Below are the code and all the weights of a small trained network. Each question names an input and a target symbol and asks about switching units off, where a switched-off unit gives its printed mean instead of its output.

import numpy as np


def w(rows, s, z=0):
    codes = np.array(rows[::2]) - 128.0
    scale = np.full(codes.shape[1], s)
    scale[-1] = z or s
    return codes * scale


def softmax(a):
    e = np.exp(a - a.max(-1, keepdims=True))
    return e / e.sum(-1, keepdims=True)


def log_softmax(a):
    a = a - a.max(-1, keepdims=True)
    return a - np.log(np.exp(a).sum(-1, keepdims=True))


def net(x, mask):
    ids = ['ΓΘΞΨαβεημπσω'.index(c) for c in x.split()]
    T = len(ids)
    res = E[ids] + P[:T]
    u = 0
    for l in range(2):
        r = res
        for j in range(3):
            rows = slice(3 * j, 3 * j + 3)
            q, k, v = (r @ M[l][rows].T for M in (Q, K, V))
            z = softmax(np.where(np.tri(T) > 0, q @ k.T / 3**0.5, -1e9)) @ v
            o = O[l][rows]
            res = res + np.where(mask[u + j], z, o[:, -1]) @ o[:, :-1]
        u += 3
    return log_softmax(res[-1] @ U[:, :-1].T + U[:, -1])


Q, K, V, O = {}, {}, {}, {}
E = w([
[173,85,164,117,248],'Γ',
[126,84,239,179,17],'Θ',
[181,74,207,158,104],'Ξ',
[209,56,119,104,246],'Ψ',
[143,195,177,75,194],'α',
[154,224,131,24,210],'β',
[215,125,88,77,5],'ε',
[105,188,78,99,155],'η',
[51,172,164,167,128],'μ',
[88,84,161,226,141],'π',
[216,20,45,171,75],'σ',
[99,175,85,153,41],'ω',
],0.012)
P = w([
[194,119,162,83,153],'0',
[178,98,153,77,139],'1',
[157,109,131,85,135],'2',
[153,130,108,114,138],'3',
[146,168,91,147,145],'4',
[153,202,80,185,162],'5',
[155,245,67,211,166],'6',
],0.011)
Q[0] = w([
[144,76,140,166,101],'L0H0',
[46,20,57,47,196],'L0H0',
[41,183,214,238,52],'L0H0',
[134,192,92,154,134],'L0H1',
[144,216,112,109,24],'L0H1',
[34,51,158,89,178],'L0H1',
[254,77,213,143,176],'L0H2',
[207,159,188,66,231],'L0H2',
[8,19,117,179,231],'L0H2',
],0.0055)
K[0] = w([
[169,79,121,252,73],'L0H0',
[97,60,178,170,162],'L0H0',
[139,66,240,2,55],'L0H0',
[157,160,110,152,67],'L0H1',
[77,147,98,189,139],'L0H1',
[170,152,197,82,93],'L0H1',
[60,230,55,194,110],'L0H2',
[119,137,77,134,67],'L0H2',
[219,161,163,75,125],'L0H2',
],0.0078)
V[0] = w([
[146,108,83,82,165],'L0H0',
[200,35,175,123,96],'L0H0',
[203,136,122,109,134],'L0H0',
[69,219,2,131,177],'L0H1',
[170,119,79,202,180],'L0H1',
[160,145,99,65,109],'L0H1',
[244,145,219,138,99],'L0H2',
[109,150,102,239,120],'L0H2',
[133,127,161,178,191],'L0H2',
],0.0068)
O[0] = w([
[176,185,142,136,121,167],'L0H0',
[97,88,146,101,116,214],'L0H0',
[148,190,107,173,97,214],'L0H0',
[76,52,164,87,77,44],'L0H1',
[126,131,160,142,94,125],'L0H1',
[166,151,128,201,128,179],'L0H1',
[254,193,159,221,122,254],'L0H2',
[169,181,93,99,113,55],'L0H2',
[116,144,120,125,72,108],'L0H2',
],0.0064)
Q[1] = w([
[115,108,175,110,94],'L1H0',
[187,166,164,135,80],'L1H0',
[84,85,109,122,148],'L1H0',
[159,159,230,164,137],'L1H1',
[55,121,172,93,131],'L1H1',
[154,207,118,142,164],'L1H1',
[191,180,163,148,150],'L1H2',
[248,137,215,165,95],'L1H2',
[124,140,156,88,81],'L1H2',
],0.012)
K[1] = w([
[113,110,145,104,93],'L1H0',
[78,184,129,152,164],'L1H0',
[106,157,206,118,149],'L1H0',
[125,150,30,154,122],'L1H1',
[201,79,110,94,111],'L1H1',
[117,136,81,195,70],'L1H1',
[56,106,35,203,76],'L1H2',
[97,182,1,173,182],'L1H2',
[76,83,140,116,188],'L1H2',
],0.0098)
V[1] = w([
[91,163,212,121,62],'L1H0',
[164,208,162,87,29],'L1H0',
[182,178,105,20,192],'L1H0',
[122,76,89,244,23],'L1H1',
[68,130,204,209,226],'L1H1',
[148,138,4,120,146],'L1H1',
[87,247,152,138,154],'L1H2',
[49,140,97,112,44],'L1H2',
[158,206,94,50,120],'L1H2',
],0.011)
O[1] = w([
[172,158,102,131,203,87],'L1H0',
[122,59,96,143,192,211],'L1H0',
[72,120,137,179,100,203],'L1H0',
[217,110,177,90,83,181],'L1H1',
[77,146,196,64,145,101],'L1H1',
[95,27,103,184,63,130],'L1H1',
[91,117,7,71,204,157],'L1H2',
[178,86,74,128,119,5],'L1H2',
[121,197,61,176,92,182],'L1H2',
],0.011)
U = w([
[150,126,122,160,175,227],'Γ',
[147,176,109,117,128,137],'Θ',
[133,45,55,67,123,197],'Ξ',
[171,204,110,198,108,9],'Ψ',
[176,147,143,28,155,50],'α',
[142,41,64,52,208,161],'β',
[73,136,154,110,21,81],'ε',
[96,161,93,136,160,38],'η',
[213,228,114,95,169,18],'μ',
[101,67,130,1,142,187],'π',
[81,190,151,106,67,32],'σ',
[40,60,68,119,123,109],'ω',
],0.0071,0.011)

Each question gives the input, a string of symbols that net reads in full, and the target symbol t.
The units are the heads (3 rows each of Q, K, V and O). Each row of codes is followed by its name. A weight is (code - 128) times the scale printed after its matrix; where a second scale follows, it is the last column's (O and U).
mask holds one flag per head, layer by layer. A switched-off head (its flag False) gives its mean, the last column of its rows in O, instead of its output. The means were averaged over made-up inputs and are rounded, as every weight is.
A unit's drop is (log p(t) with every unit on - log p(t) with that unit switched off) / (log p(t) with every unit on - log p(t) with every unit switched off).
The circuit of an input: a set's keep is (log p(t) with only the set's units on - log p(t) with every unit switched off) / (log p(t) with every unit on - log p(t) with every unit switched off). Starting from all 6 units, units are removed one at a time, each time the one whose removal leaves the highest keep (on an exact tie, the one counted first), for as long as the keep stays at least 0.8.
circuit, biggest first: the units of the circuit, biggest drop first
unit that matters most: the unit with the biggest drop
heads that matter: for each layer, one digit per head in row order, 1 if its drop is at least 0.15 and else 0, layers parted by /
input Θ ε ε π Ξ, target π: circuit, biggest first : L1H2, L1H1
input ε η β Γ Γ ε Γ, target Ψ: circuit, biggest first : L1H0, L1H1, L1H2
input Ξ ε ω ε ε ε, target Ξ: circuit, biggest first : L1H1, L1H0
input ε π ε Γ Ξ Θ Θ, target μ: heads that matter : 000 / 110
input β Ψ ω Θ ε ω, target Ξ: circuit, biggest first : L1H2, L1H1
input ω ε ε Θ ε β, target Ψ: heads that matter : 100 / 011
input β β Ψ, target ω: circuit, biggest first : L1H1
input Ψ σ β, target ε: heads that matter : 000 / 101
input Ψ Ξ β π Ψ σ α, target ε: circuit, biggest first : L1H1, L1H0
input ε Ψ ε Ξ π, target π: heads that matter : 000 / 011
input Θ β Θ Ψ η, target ω: heads that matter : 100 / 111
input ε ε σ Γ ε, target ε: circuit, biggest first : L1H2, L0H1, L1H0
input Ψ ε π ω Ψ ω Ψ, target Ξ: circuit, biggest first : L1H2, L1H1
input Ψ ε η ε Ψ ε β, target Ψ: circuit, biggest first : L1H1, L1H2
input σ ε Ψ Ψ Γ, target ε: circuit, biggest first : L1H0, L1H2
input Ξ ε ε μ μ β, target β: heads that matter : 000 / 001
input ε Θ π ε, target π: heads that matter : 010 / 011
input ε Θ β Θ, target ω: unit that matters most : L0H0
input ε Ψ Θ ε Ψ, target Ψ: circuit, biggest first : L1H2, L1H0, L1H1
input Θ Ξ ε Θ ε Γ, target Ψ: unit that matters most : L1H2
input ε Ψ Ψ ε, target ε: heads that matter : 001 / 101
